Below is a small trained network, with its code and all its weights. Each question gives an input and a class and asks what happens when units are switched off, that is, made to give their printed mean instead of their output.

import numpy as np


def w(rows, s, z=0):
    codes = np.array(rows[::2]) - 128.0
    scale = np.full(codes.shape[1], s)
    scale[-1] = z or s
    return codes * scale


def norm(h):
    return h / np.sqrt((h * h).mean(-1, keepdims=True) + 1e-5)


def f(y):
    return np.maximum(y, 0)


def log_softmax(a):
    a = a - a.max(-1, keepdims=True)
    return a - np.log(np.exp(a).sum(-1, keepdims=True))


def net(x, mask):
    res = np.array(x, float).reshape(1, 3) / 4 @ E
    u = 0
    for l in range(2):
        y = f(norm(res) @ A[l][:, :-1].T + A[l][:, -1])
        res = res + np.where(mask[u : u + 16], y, B[l][:, -1]) @ B[l][:, :-1]
        u += 16
    return log_softmax(norm(res)[-1] @ U[:, :-1].T + U[:, -1])


A, B = {}, {}
E = w([
[147,254,68],'x0',
[164,196,179],'x1',
[57,150,147],'x2',
],0.0077)
A[0] = w([
[210,104,125,45],'0.n0',
[150,85,179,144],'0.n1',
[120,96,61,104],'0.n2',
[152,27,191,119],'0.n3',
[85,110,132,52],'0.n4',
[198,126,95,75],'0.n5',
[138,82,159,5],'0.n6',
[66,106,40,126],'0.n7',
[9,172,157,169],'0.n8',
[107,93,74,13],'0.n9',
[129,184,247,97],'0.n10',
[99,176,39,44],'0.n11',
[147,173,184,198],'0.n12',
[195,114,107,152],'0.n13',
[191,148,52,98],'0.n14',
[194,97,192,156],'0.n15',
],0.015,0.0026)
B[0] = w([
[115,102,30,173],'0.n0',
[103,168,113,198],'0.n1',
[191,135,147,178],'0.n2',
[93,160,110,254],'0.n3',
[164,127,129,153],'0.n4',
[111,88,71,172],'0.n5',
[104,136,152,168],'0.n6',
[254,133,168,203],'0.n7',
[88,74,12,212],'0.n8',
[181,122,122,162],'0.n9',
[205,101,132,208],'0.n10',
[111,211,140,198],'0.n11',
[176,120,92,188],'0.n12',
[91,93,99,179],'0.n13',
[61,169,128,196],'0.n14',
[120,100,154,205],'0.n15',
],0.0089,0.0085)
A[1] = w([
[148,146,36,202],'1.n0',
[113,126,106,106],'1.n1',
[82,94,156,121],'1.n2',
[98,108,224,187],'1.n3',
[250,140,142,81],'1.n4',
[35,153,116,141],'1.n5',
[122,146,153,8],'1.n6',
[91,38,169,217],'1.n7',
[185,103,187,252],'1.n8',
[131,78,232,101],'1.n9',
[212,119,196,175],'1.n10',
[188,140,35,151],'1.n11',
[92,131,111,143],'1.n12',
[128,68,160,213],'1.n13',
[100,105,128,23],'1.n14',
[61,122,181,114],'1.n15',
],0.012,0.0027)
B[1] = w([
[109,78,195,249],'1.n0',
[126,57,147,146],'1.n1',
[168,182,109,156],'1.n2',
[121,151,136,152],'1.n3',
[163,101,87,186],'1.n4',
[175,90,210,169],'1.n5',
[148,136,137,128],'1.n6',
[134,254,69,198],'1.n7',
[195,151,139,165],'1.n8',
[68,195,103,152],'1.n9',
[216,125,151,162],'1.n10',
[76,91,146,254],'1.n11',
[134,116,154,154],'1.n12',
[122,186,84,175],'1.n13',
[137,142,120,138],'1.n14',
[64,159,125,149],'1.n15',
],0.0082,0.0092)
U = w([
[51,251,72,168],'0',
[52,33,20,163],'1',
[249,101,48,153],'2',
[117,50,195,189],'3',
[141,113,243,3],'4',
[134,119,192,23],'5',
[135,124,163,20],'6',
[125,112,246,14],'7',
],0.015,0.013)

Each question gives the input, the list of numbers given to net, and the class t.
The units are the neurons (one row each of A and B). Each row of codes is followed by its name. A weight is (code - 128) times the scale printed after its matrix; where a second scale follows, it is the last column's (A, B and U).
mask holds one flag per neuron, layer by layer. A switched-off neuron (its flag False) gives its mean, the last column of its row in B, instead of its output. The means were averaged over made-up inputs and are rounded, as every weight is.
A unit's drop is (log p(t) with every unit on - log p(t) with that unit switched off) / (log p(t) with every unit on - log p(t) with every unit switched off).
The circuit of an input: a set's keep is (log p(t) with only the set's units on - log p(t) with every unit switched off) / (log p(t) with every unit on - log p(t) with every unit switched off). Starting from the 12 units with the biggest drops (on a tie, the unit counted first), units are removed one at a time, each time the one whose removal leaves the highest keep (on an exact tie, the one counted first), for as long as the keep stays at least 0.8.
circuit, biggest first: the units of the circuit, biggest drop first
k most important neurons: the k neurons with the biggest drops, biggest first
k most important neurons of layer l: the k neurons of layer l with the biggest drops, biggest first
drop of u: that unit's drop, to one decimal
input [3,1,6], class 1: circuit, biggest first	0.n8
input [-1,3,-1], class 3: 2 most important neurons	1.n7, 0.n12
input [-3,-1,-4], class 1: 2 most important neurons	0.n0, 0.n11
input [6,-8,3], class 2: 2 most important neurons of layer 0	0.n7, 0.n3
input [4,-4,-3], class 0: 2 most important neurons of layer 0	0.n11, 0.n14
input [8,-8,-6], class 0: 2 most important neurons	0.n14, 0.n11
input [3,-6,8], class 1: 2 most important neurons of layer 0	0.n8, 0.n10
input [-6,-8,-1], class 2: 2 most important neurons of layer 0	0.n7, 0.n14
input [-4,3,0], class 0: 2 most important neurons	0.n15, 0.n7
input [6,-5,-8], class 1: 2 most important neurons of layer 1	1.n7, 1.n0
input [-4,-8,-6], class 2: 4 most important neurons	0.n8, 0.n7, 0.n2, 0.n14
input [3,-2,3], class 3: 3 most important neurons	1.n7, 1.n0, 0.n10
input [7,3,-8], class 1: 2 most important neurons of layer 0	0.n5, 0.n13
input [0,-4,2], class 2: circuit, biggest first	0.n7
input [-5,-1,-6], class 1: 2 most important neurons	0.n0, 0.n3
input [-2,4,2], class 2: 3 most important neurons of layer 0	0.n10, 0.n14, 0.n0
input [0,-1,-7], class 1: drop of 1.n14	0.0
input [4,-7,4], class 2: drop of 0.n7	1.9
input [1,4,1], class 2: drop of 0.n10	0.5
input [3,2,8], class 1: most important neuron	0.n8
